Below is a small trained network, with its code and all its weights. Each question gives an input and a class and asks what happens when units are switched off, that is, made to give their printed mean instead of their output.

import numpy as np


def w(rows, s, z=0):
    codes = np.array(rows[::2]) - 128.0
    scale = np.full(codes.shape[1], s)
    scale[-1] = z or s
    return codes * scale


def f(y):
    return y / 2 * (1 + np.tanh(0.7978845608 * (y + 0.044715 * y**3)))


def log_softmax(a):
    a = a - a.max(-1, keepdims=True)
    return a - np.log(np.exp(a).sum(-1, keepdims=True))


def net(x, mask):
    res = np.array(x, float).reshape(1, 6) / 4 @ E
    y = f(res @ A[0][:, :-1].T + A[0][:, -1])
    res = res + np.where(mask, y, B[0][:, -1]) @ B[0][:, :-1]
    return log_softmax(res[-1] @ U[:, :-1].T + U[:, -1])


A, B = {}, {}
E = w([
[82,133,159,174,127,120,100,141,114,149,216,89],'x0',
[122,186,94,115,155,175,191,139,220,110,97,159],'x1',
[53,147,109,106,147,82,156,142,109,136,99,67],'x2',
[185,128,191,132,162,146,187,111,167,167,150,50],'x3',
[116,89,121,137,1,190,133,142,149,112,154,72],'x4',
[117,142,95,119,63,115,163,78,61,158,162,160],'x5',
],0.0097)
A[0] = w([
[192,170,75,112,146,156,216,116,205,123,56,251,175],'neuron 1',
[198,103,142,136,56,153,89,123,121,121,148,144,97],'neuron 2',
[154,161,108,129,152,119,102,122,103,138,182,203,139],'neuron 3',
[68,142,118,134,119,103,88,128,39,124,152,162,51],'neuron 4',
[176,134,126,124,169,98,81,127,121,128,107,146,145],'neuron 5',
[136,113,122,102,105,99,138,111,23,129,95,134,91],'neuron 6',
[211,93,150,144,40,151,67,118,109,133,196,138,153],'neuron 7',
[109,144,148,149,204,155,113,139,249,105,207,147,180],'neuron 8',
[65,127,86,130,16,133,100,145,126,110,112,140,186],'neuron 9',
[95,120,93,98,126,161,125,134,193,116,135,114,114],'neuron 10',
[220,137,159,125,177,151,217,136,229,144,74,82,194],'neuron 11',
[129,112,132,117,53,132,127,163,181,118,70,43,252],'neuron 12',
[144,126,124,131,239,92,53,144,62,126,54,189,114],'neuron 13',
],0.012,0.0035)
B[0] = w([
[120,81,115,122,128,173,230,10,195,140,116,23,251],'neuron 1',
[125,155,198,143,120,101,147,111,65,130,187,129,191],'neuron 2',
[127,119,183,145,129,113,106,114,91,132,132,80,186],'neuron 3',
[147,127,63,104,57,138,196,81,126,152,87,126,201],'neuron 4',
[93,140,129,87,152,125,157,144,148,100,114,127,170],'neuron 5',
[137,154,149,166,133,119,104,136,108,160,190,121,186],'neuron 6',
[153,134,222,132,135,108,69,168,69,98,105,146,230],'neuron 7',
[106,136,175,161,157,162,82,187,197,176,140,65,214],'neuron 8',
[97,90,121,112,114,149,130,126,187,86,65,101,223],'neuron 9',
[167,96,170,124,114,129,103,111,97,107,145,128,161],'neuron 10',
[76,121,68,79,157,120,107,54,140,59,67,209,255],'neuron 11',
[109,120,203,157,101,169,86,104,163,117,84,84,208],'neuron 12',
[144,118,135,110,192,151,164,9,153,95,127,159,227],'neuron 13',
],0.014,0.015)
U = w([
[168,166,153,106,140,28,99,86,19,89,121,231,26],'0',
[87,58,133,72,176,199,166,35,221,42,25,96,201],'1',
[182,155,81,115,132,82,226,64,72,186,162,120,58],'2',
[195,104,67,121,136,135,176,234,165,84,173,166,6],'3',
[108,102,8,125,7,117,150,180,113,144,69,145,24],'4',
[126,207,129,192,253,132,76,197,216,194,212,131,46],'5',
[148,122,229,248,81,120,34,186,81,129,146,72,255],'6',
],0.006,0.0033)

Each question gives the input, the list of numbers given to net, and the class t.
The units are the neurons (one row each of A and B). Each row of codes is followed by its name. A weight is (code - 128) times the scale printed after its matrix; where a second scale follows, it is the last column's (A, B and U).
mask holds one flag per neuron, in row order. A switched-off neuron (its flag False) gives its mean, the last column of its row in B, instead of its output. The means were averaged over made-up inputs and are rounded, as every weight is.
A unit's drop is (log p(t) with every unit on - log p(t) with that unit switched off) / (log p(t) with every unit on - log p(t) with every unit switched off).
The circuit of an input: a set's keep is (log p(t) with only the set's units on - log p(t) with every unit switched off) / (log p(t) with every unit on - log p(t) with every unit switched off). Starting from the 12 units with the biggest drops (on a tie, the unit counted first), units are removed one at a time, each time the one whose removal leaves the highest keep (on an exact tie, the one counted first), for as long as the keep stays at least 0.8.
circuit, biggest first: the units of the circuit, biggest drop first
unit that matters most: the unit with the biggest drop
top k neurons: the k neurons with the biggest drops, biggest first
drop when u is switched off: that unit's drop, to one decimal
input [7,-8,-3,-3,-8,6], class 0: circuit, biggest first	[neuron 1]
input [6,-4,8,5,1,-8], class 6: circuit, biggest first	[neuron 1; neuron 13]
input [8,5,8,-6,-6,7], class 2: circuit, biggest first	[neuron 11; neuron 1; neuron 4]
input [-5,-8,4,-2,1,4], class 2: circuit, biggest first	[neuron 4; neuron 6; neuron 11]
input [5,1,-1,-6,4,8], class 4: circuit, biggest first	[neuron 4; neuron 1; neuron 13]
input [6,1,5,-8,4,8], class 4: circuit, biggest first	[neuron 1; neuron 4]
input [-5,-7,7,0,0,5], class 2: top 2 neurons	[neuron 6; neuron 11]
input [3,-8,1,1,-2,-4], class 0: top 2 neurons	[neuron 1; neuron 9]
input [1,-1,0,-5,3,1], class 4: top 2 neurons	[neuron 1; neuron 13]
input [7,0,1,-4,-4,-7], class 5: top 3 neurons	[neuron 1; neuron 11; neuron 8]
input [6,-7,-3,-6,-2,5], class 0: top 3 neurons	[neuron 4; neuron 8; neuron 7]
input [-4,-6,-3,-4,0,8], class 6: top 2 neurons	[neuron 11; neuron 6]
input [7,3,-8,-6,-4,-7], class 5: top 3 neurons	[neuron 8; neuron 11; neuron 9]
input [-2,-7,-1,5,-7,8], class 2: top 2 neurons	[neuron 11; neuron 4]
input [8,2,-5,-8,-5,-7], class 5: top 2 neurons	[neuron 8; neuron 1]
input [6,-2,-8,-4,-1,1], class 6: unit that matters most	neuron 11
input [0,-7,-2,8,1,7], class 6: drop when neuron 3 is switched off	0.0
input [8,0,8,7,-5,1], class 5: drop when neuron 1 is switched off	0.3
input [-7,-8,-2,7,-2,2], class 0: drop when neuron 1 is switched off	0.1
input [-5,-8,0,-8,3,3], class 0: unit that matters most	neuron 1
input [7,3,1,5,-5,-2], class 5: drop when neuron 1 is switched off	0.4
